[ 20  -8 -43   8]  j_788
[  0  41 -94 -12]  j_303
[-52  14 -15 -44]  j_244
[-19  36 -17  57]  j_815
[-52  14 -15 -24]  j_243
has: [-43   7]
no
has: [ 41 -94]
yes
has: [ 14 -15]
yes
has: [-52  15]
no
has: [-15  14]
no

[-26  16  -7  -5  -1  -8 -24  -5   0   7  15  16 -11  -1  -4 -30   0 -19
   8  11 -12   1   2   1 -11   7  27   5  10  -9  15 -13  -3  -2  -5 -16
  12   1   2  -9  72  -7  22   4  11 -12  -4  -2   6   2   0  -3  -6   2
 -10 -19  -8 -35   6  14   0  12 -13] : j_384
[-21   2 -28  -4  -2  25  -6   9  -9  -5   3   9   5   1   8  -8 -10 -11
   0 -16  -8  -6  -1   9   4   4   0  28  -2  -7   9  17   7   1  -7  -9
  -3  -7   0 -16   5  10 -19   5   9   6  15   0  49  19  -7 -10   4  10
  -3 -17  -4  57  13 -18   2  15  14] : j_492
[-21   2 -28  -4  -2  25  -6   9  -9  -2   3   9   5   1   8  -8 -10 -11
   3 -16  -8  -6  -1   9   4   4   0 -25  -2  -7   9  17   7  -8  -7  -9
  -3  -7   0 -16   5  10 -19   5   9   6  15  -8 -14  19  -7 -10   4  10
  -3 -17  -4  57  13 -18   2  15  14] : j_912
[-10  -5   2  -9  27  43  20 -10 -37  -5  -1  -7   6   4  -2  31  27 -27
   3 -15  -1   4   0  10  -6  -2 -17 -25   2   9  11   4  -7   3  -6  -1
 -18   0  -1  -7   4   1  25   5  -4  -8   8   3 -13 -11  -9  -6  19   3
  -8  13  -2 -15  -2  12  -1  18   5] : j_421
has: [-1 -5]
no
has: [ -2 -25]
no
has: [-19   5]
yes
has: [ 6  4 -3 31]
no
has: [-9  9 -6]
no
has: [ -2 -17 -25]
yes

[ 74  -7   7   8  -1  36 -48 -25   4   4  58   6   2  -6 -64 -26  15  41
 -21 -21   0  -8  -3 -33  42   2 -11   8  43 -17 -49  63   4   7   0  33
  18] : j_243
[-53  23  25 -23   8 -12 -29 -47  27 -27  -2 -55   7 -61  41  34  -5  27
  51 -31  18  -2 -12   5  -6 -70  31   8 -27  20 -36 -24  31  10  11 -13
   1] : j_244
[  4 -59 -21  -5  46   0  13 -28  18  13  24 -50  -3  43 -10  26  -8 -53
   4   4 -63  38 -34 -25 -14   4  33  22 -14  38  -6 -47  54   8  16  18
  39] : j_384
[ 11  21 -51 -14  39  42   9  26  11  -3  15  33  10 -17 -45 -50   0  18
 -28  19 -47 -31  38   7  -1 -23 -28 -28  23  -9  -9  65  24   0 -17  37
 -72] : j_815
[-17   1 -18  18  -4  17 -61  -3  24  24   6  68 -12   0 -48  18 -21 -35
 -27   4 -37  24  42  -1 -59  32  -8 -59 -15  19 -41 -15   0  39 -17 -24
 -39] : j_788
[-57 -60  47 -17 -14  -7   7  34  38   3   3   3  14  70  -6 -12 -46  19
 -46   8  -9  29  23  16 -38   0 -26  -9 -17 -49 -35 -49  26  29  12  -6
   4] : j_421
[-36 -35  -9  23 -57 -12  43   6 -21   0  34   8 -37 -19   9  98 -16  19
  13 -45  -3  23 -12   8  -5  10  13  32 -21 -54  -7  11 -30  23  43   5
  31] : j_964
has: [-6 38]
no
has: [ 11 -12   1]
no
has: [46  0]
yes
has: [38 -6]
yes
has: [ 19 -47]
yes

[ -6  22 -17  29  92 -48 -60] -> j_303
[ -6 -30 -21  62  18 -19 -17] -> j_384
[  5  22 -12  62  18 -75 -17] -> j_244
has: [-76 -17]
no
has: [18 62]
no
has: [-30 -21]
yes
has: [ -6  22 -17  29]
yes
has: [-29 -21  62  18 -19]
no
has: [-19  18]
no

[-58   1  60 -38 -36  60  -4 -57  40  33 -62   7 -49] = j_243
[-58   1  60 -38 -36  60  -4 -57  40  33 -62   7  56] = j_380
[-58   1  60 -38 -36  60  81 -57  40  33 -62   7  56] = j_492
has: [-38 -36  60  -4]
yes
has: [-58   1]
yes
has: [ 60 -36 -38]
no
has: [-36  60]
yes
has: [-38  60]
no

